Here is a tiny trained network, its code and every weight. The questions are about switching its units off for an input and a class, where a switched-off unit gives its printed mean instead of its output.

import numpy as np


def w(rows, s, z=0):
    codes = np.array(rows[::2]) - 128.0
    scale = np.full(codes.shape[1], s)
    scale[-1] = z or s
    return codes * scale


def f(y):
    return y / 2 * (1 + np.tanh(0.7978845608 * (y + 0.044715 * y**3)))


def log_softmax(a):
    a = a - a.max(-1, keepdims=True)
    return a - np.log(np.exp(a).sum(-1, keepdims=True))


def net(x, mask):
    res = np.array(x, float).reshape(1, 3) / 4 @ E
    y = f(res @ A[0][:, :-1].T + A[0][:, -1])
    res = res + np.where(mask, y, B[0][:, -1]) @ B[0][:, :-1]
    return log_softmax(res[-1] @ U[:, :-1].T + U[:, -1])


A, B = {}, {}
E = w([
[156,158,250,175],'x0',
[179,20,193,64],'x1',
[140,72,115,192],'x2',
],0.013)
A[0] = w([
[54,218,107,99,93],'N1',
[49,155,120,40,142],'N2',
[166,172,141,169,161],'N3',
[175,52,127,100,110],'N4',
[133,215,9,139,131],'N5',
[93,149,119,195,124],'N6',
[94,116,12,135,114],'N7',
[89,174,157,44,176],'N8',
[95,195,94,158,124],'N9',
[128,84,55,92,102],'N10',
[125,186,119,138,101],'N11',
[96,87,169,94,239],'N12',
[96,148,111,188,102],'N13',
[94,176,83,140,146],'N14',
[177,209,121,57,121],'N15',
[148,186,207,183,85],'N16',
[103,48,142,103,237],'N17',
[121,73,131,200,212],'N18',
[128,166,110,209,216],'N19',
[99,129,95,85,89],'N20',
[117,185,112,144,84],'N21',
[191,43,112,97,141],'N22',
[203,135,43,68,93],'N23',
[77,170,122,159,150],'N24',
[148,168,208,132,146],'N25',
[127,113,59,107,103],'N26',
[182,142,71,93,87],'N27',
[62,148,121,188,96],'N28',
[77,191,101,181,102],'N29',
[151,87,147,116,68],'N30',
[110,41,97,198,181],'N31',
[120,93,167,66,104],'N32',
[130,95,122,160,255],'N33',
],0.012,0.006)
B[0] = w([
[140,78,148,116,211],'N1',
[158,196,86,151,190],'N2',
[137,157,106,132,171],'N3',
[172,110,166,103,212],'N4',
[119,114,81,95,251],'N5',
[149,75,146,59,177],'N6',
[236,176,195,142,229],'N7',
[150,221,55,41,189],'N8',
[173,103,164,75,206],'N9',
[182,152,190,236,199],'N10',
[153,81,146,104,165],'N11',
[166,133,115,44,208],'N12',
[176,103,160,87,170],'N13',
[175,120,135,78,198],'N14',
[161,161,113,104,173],'N15',
[216,140,139,184,205],'N16',
[146,154,174,51,224],'N17',
[141,201,69,74,186],'N18',
[131,164,134,56,209],'N19',
[209,95,146,192,160],'N20',
[136,98,176,125,169],'N21',
[133,100,93,86,229],'N22',
[234,103,139,182,189],'N23',
[137,102,164,72,187],'N24',
[255,165,126,166,205],'N25',
[124,122,187,176,182],'N26',
[195,99,152,151,156],'N27',
[161,73,146,95,176],'N28',
[131,51,165,86,209],'N29',
[139,56,111,125,163],'N30',
[173,197,54,106,194],'N31',
[131,77,168,83,190],'N32',
[119,194,94,67,181],'N33',
],0.0072,0.013)
U = w([
[127,3,206,60,50],'0',
[191,104,207,196,131],'1',
[141,162,97,69,181],'2',
[92,161,131,66,254],'3',
[64,72,134,159,45],'4',
[56,88,146,209,70],'5',
[49,80,112,201,52],'6',
[69,146,89,184,12],'7',
],0.012,0.0061)

Each question gives the input, the list of numbers given to net, and the class t.
The units are the neurons (one row each of A and B). Each row of codes is followed by its name. A weight is (code - 128) times the scale printed after its matrix; where a second scale follows, it is the last column's (A, B and U).
mask holds one flag per neuron, in row order. A switched-off neuron (its flag False) gives its mean, the last column of its row in B, instead of its output. The means were averaged over made-up inputs and are rounded, as every weight is.
A unit's drop is (log p(t) with every unit on - log p(t) with that unit switched off) / (log p(t) with every unit on - log p(t) with every unit switched off).
The circuit of an input: a set's keep is (log p(t) with only the set's units on - log p(t) with every unit switched off) / (log p(t) with every unit on - log p(t) with every unit switched off). Starting from the 12 units with the biggest drops (on a tie, the unit counted first), units are removed one at a time, each time the one whose removal leaves the highest keep (on an exact tie, the one counted first), for as long as the keep stays at least 0.8.
circuit, biggest first: the units of the circuit, biggest drop first
top k neurons: the k neurons with the biggest drops, biggest first
drop when u is switched off: that unit's drop, to one decimal
input [7,6,1], class 1: circuit, biggest first : N25
input [5,-8,-7], class 0: circuit, biggest first : N29, N1
input [-3,0,-2], class 3: circuit, biggest first : N25, N16, N4, N28
input [-1,-3,0], class 3: circuit, biggest first : N23, N16, N25
input [3,-5,7], class 2: top 2 neurons : N18, N31
input [-7,-6,0], class 1: top 2 neurons : N7, N10
input [-3,1,-3], class 3: top 3 neurons : N25, N16, N31
input [2,-5,-5], class 0: top 2 neurons : N29, N1
input [2,7,-8], class 2: top 2 neurons : N8, N29
input [-5,3,7], class 2: top 3 neurons : N31, N18, N33
input [-3,2,4], class 2: drop when N29 is switched off : 0.0
input [1,-1,1], class 3: drop when N7 is switched off : 0.1
input [3,-1,1], class 3: drop when N20 is switched off : 0.2
input [-4,3,5], class 2: circuit, biggest first : N31
input [-1,3,0], class 3: drop when N29 is switched off : 0.2
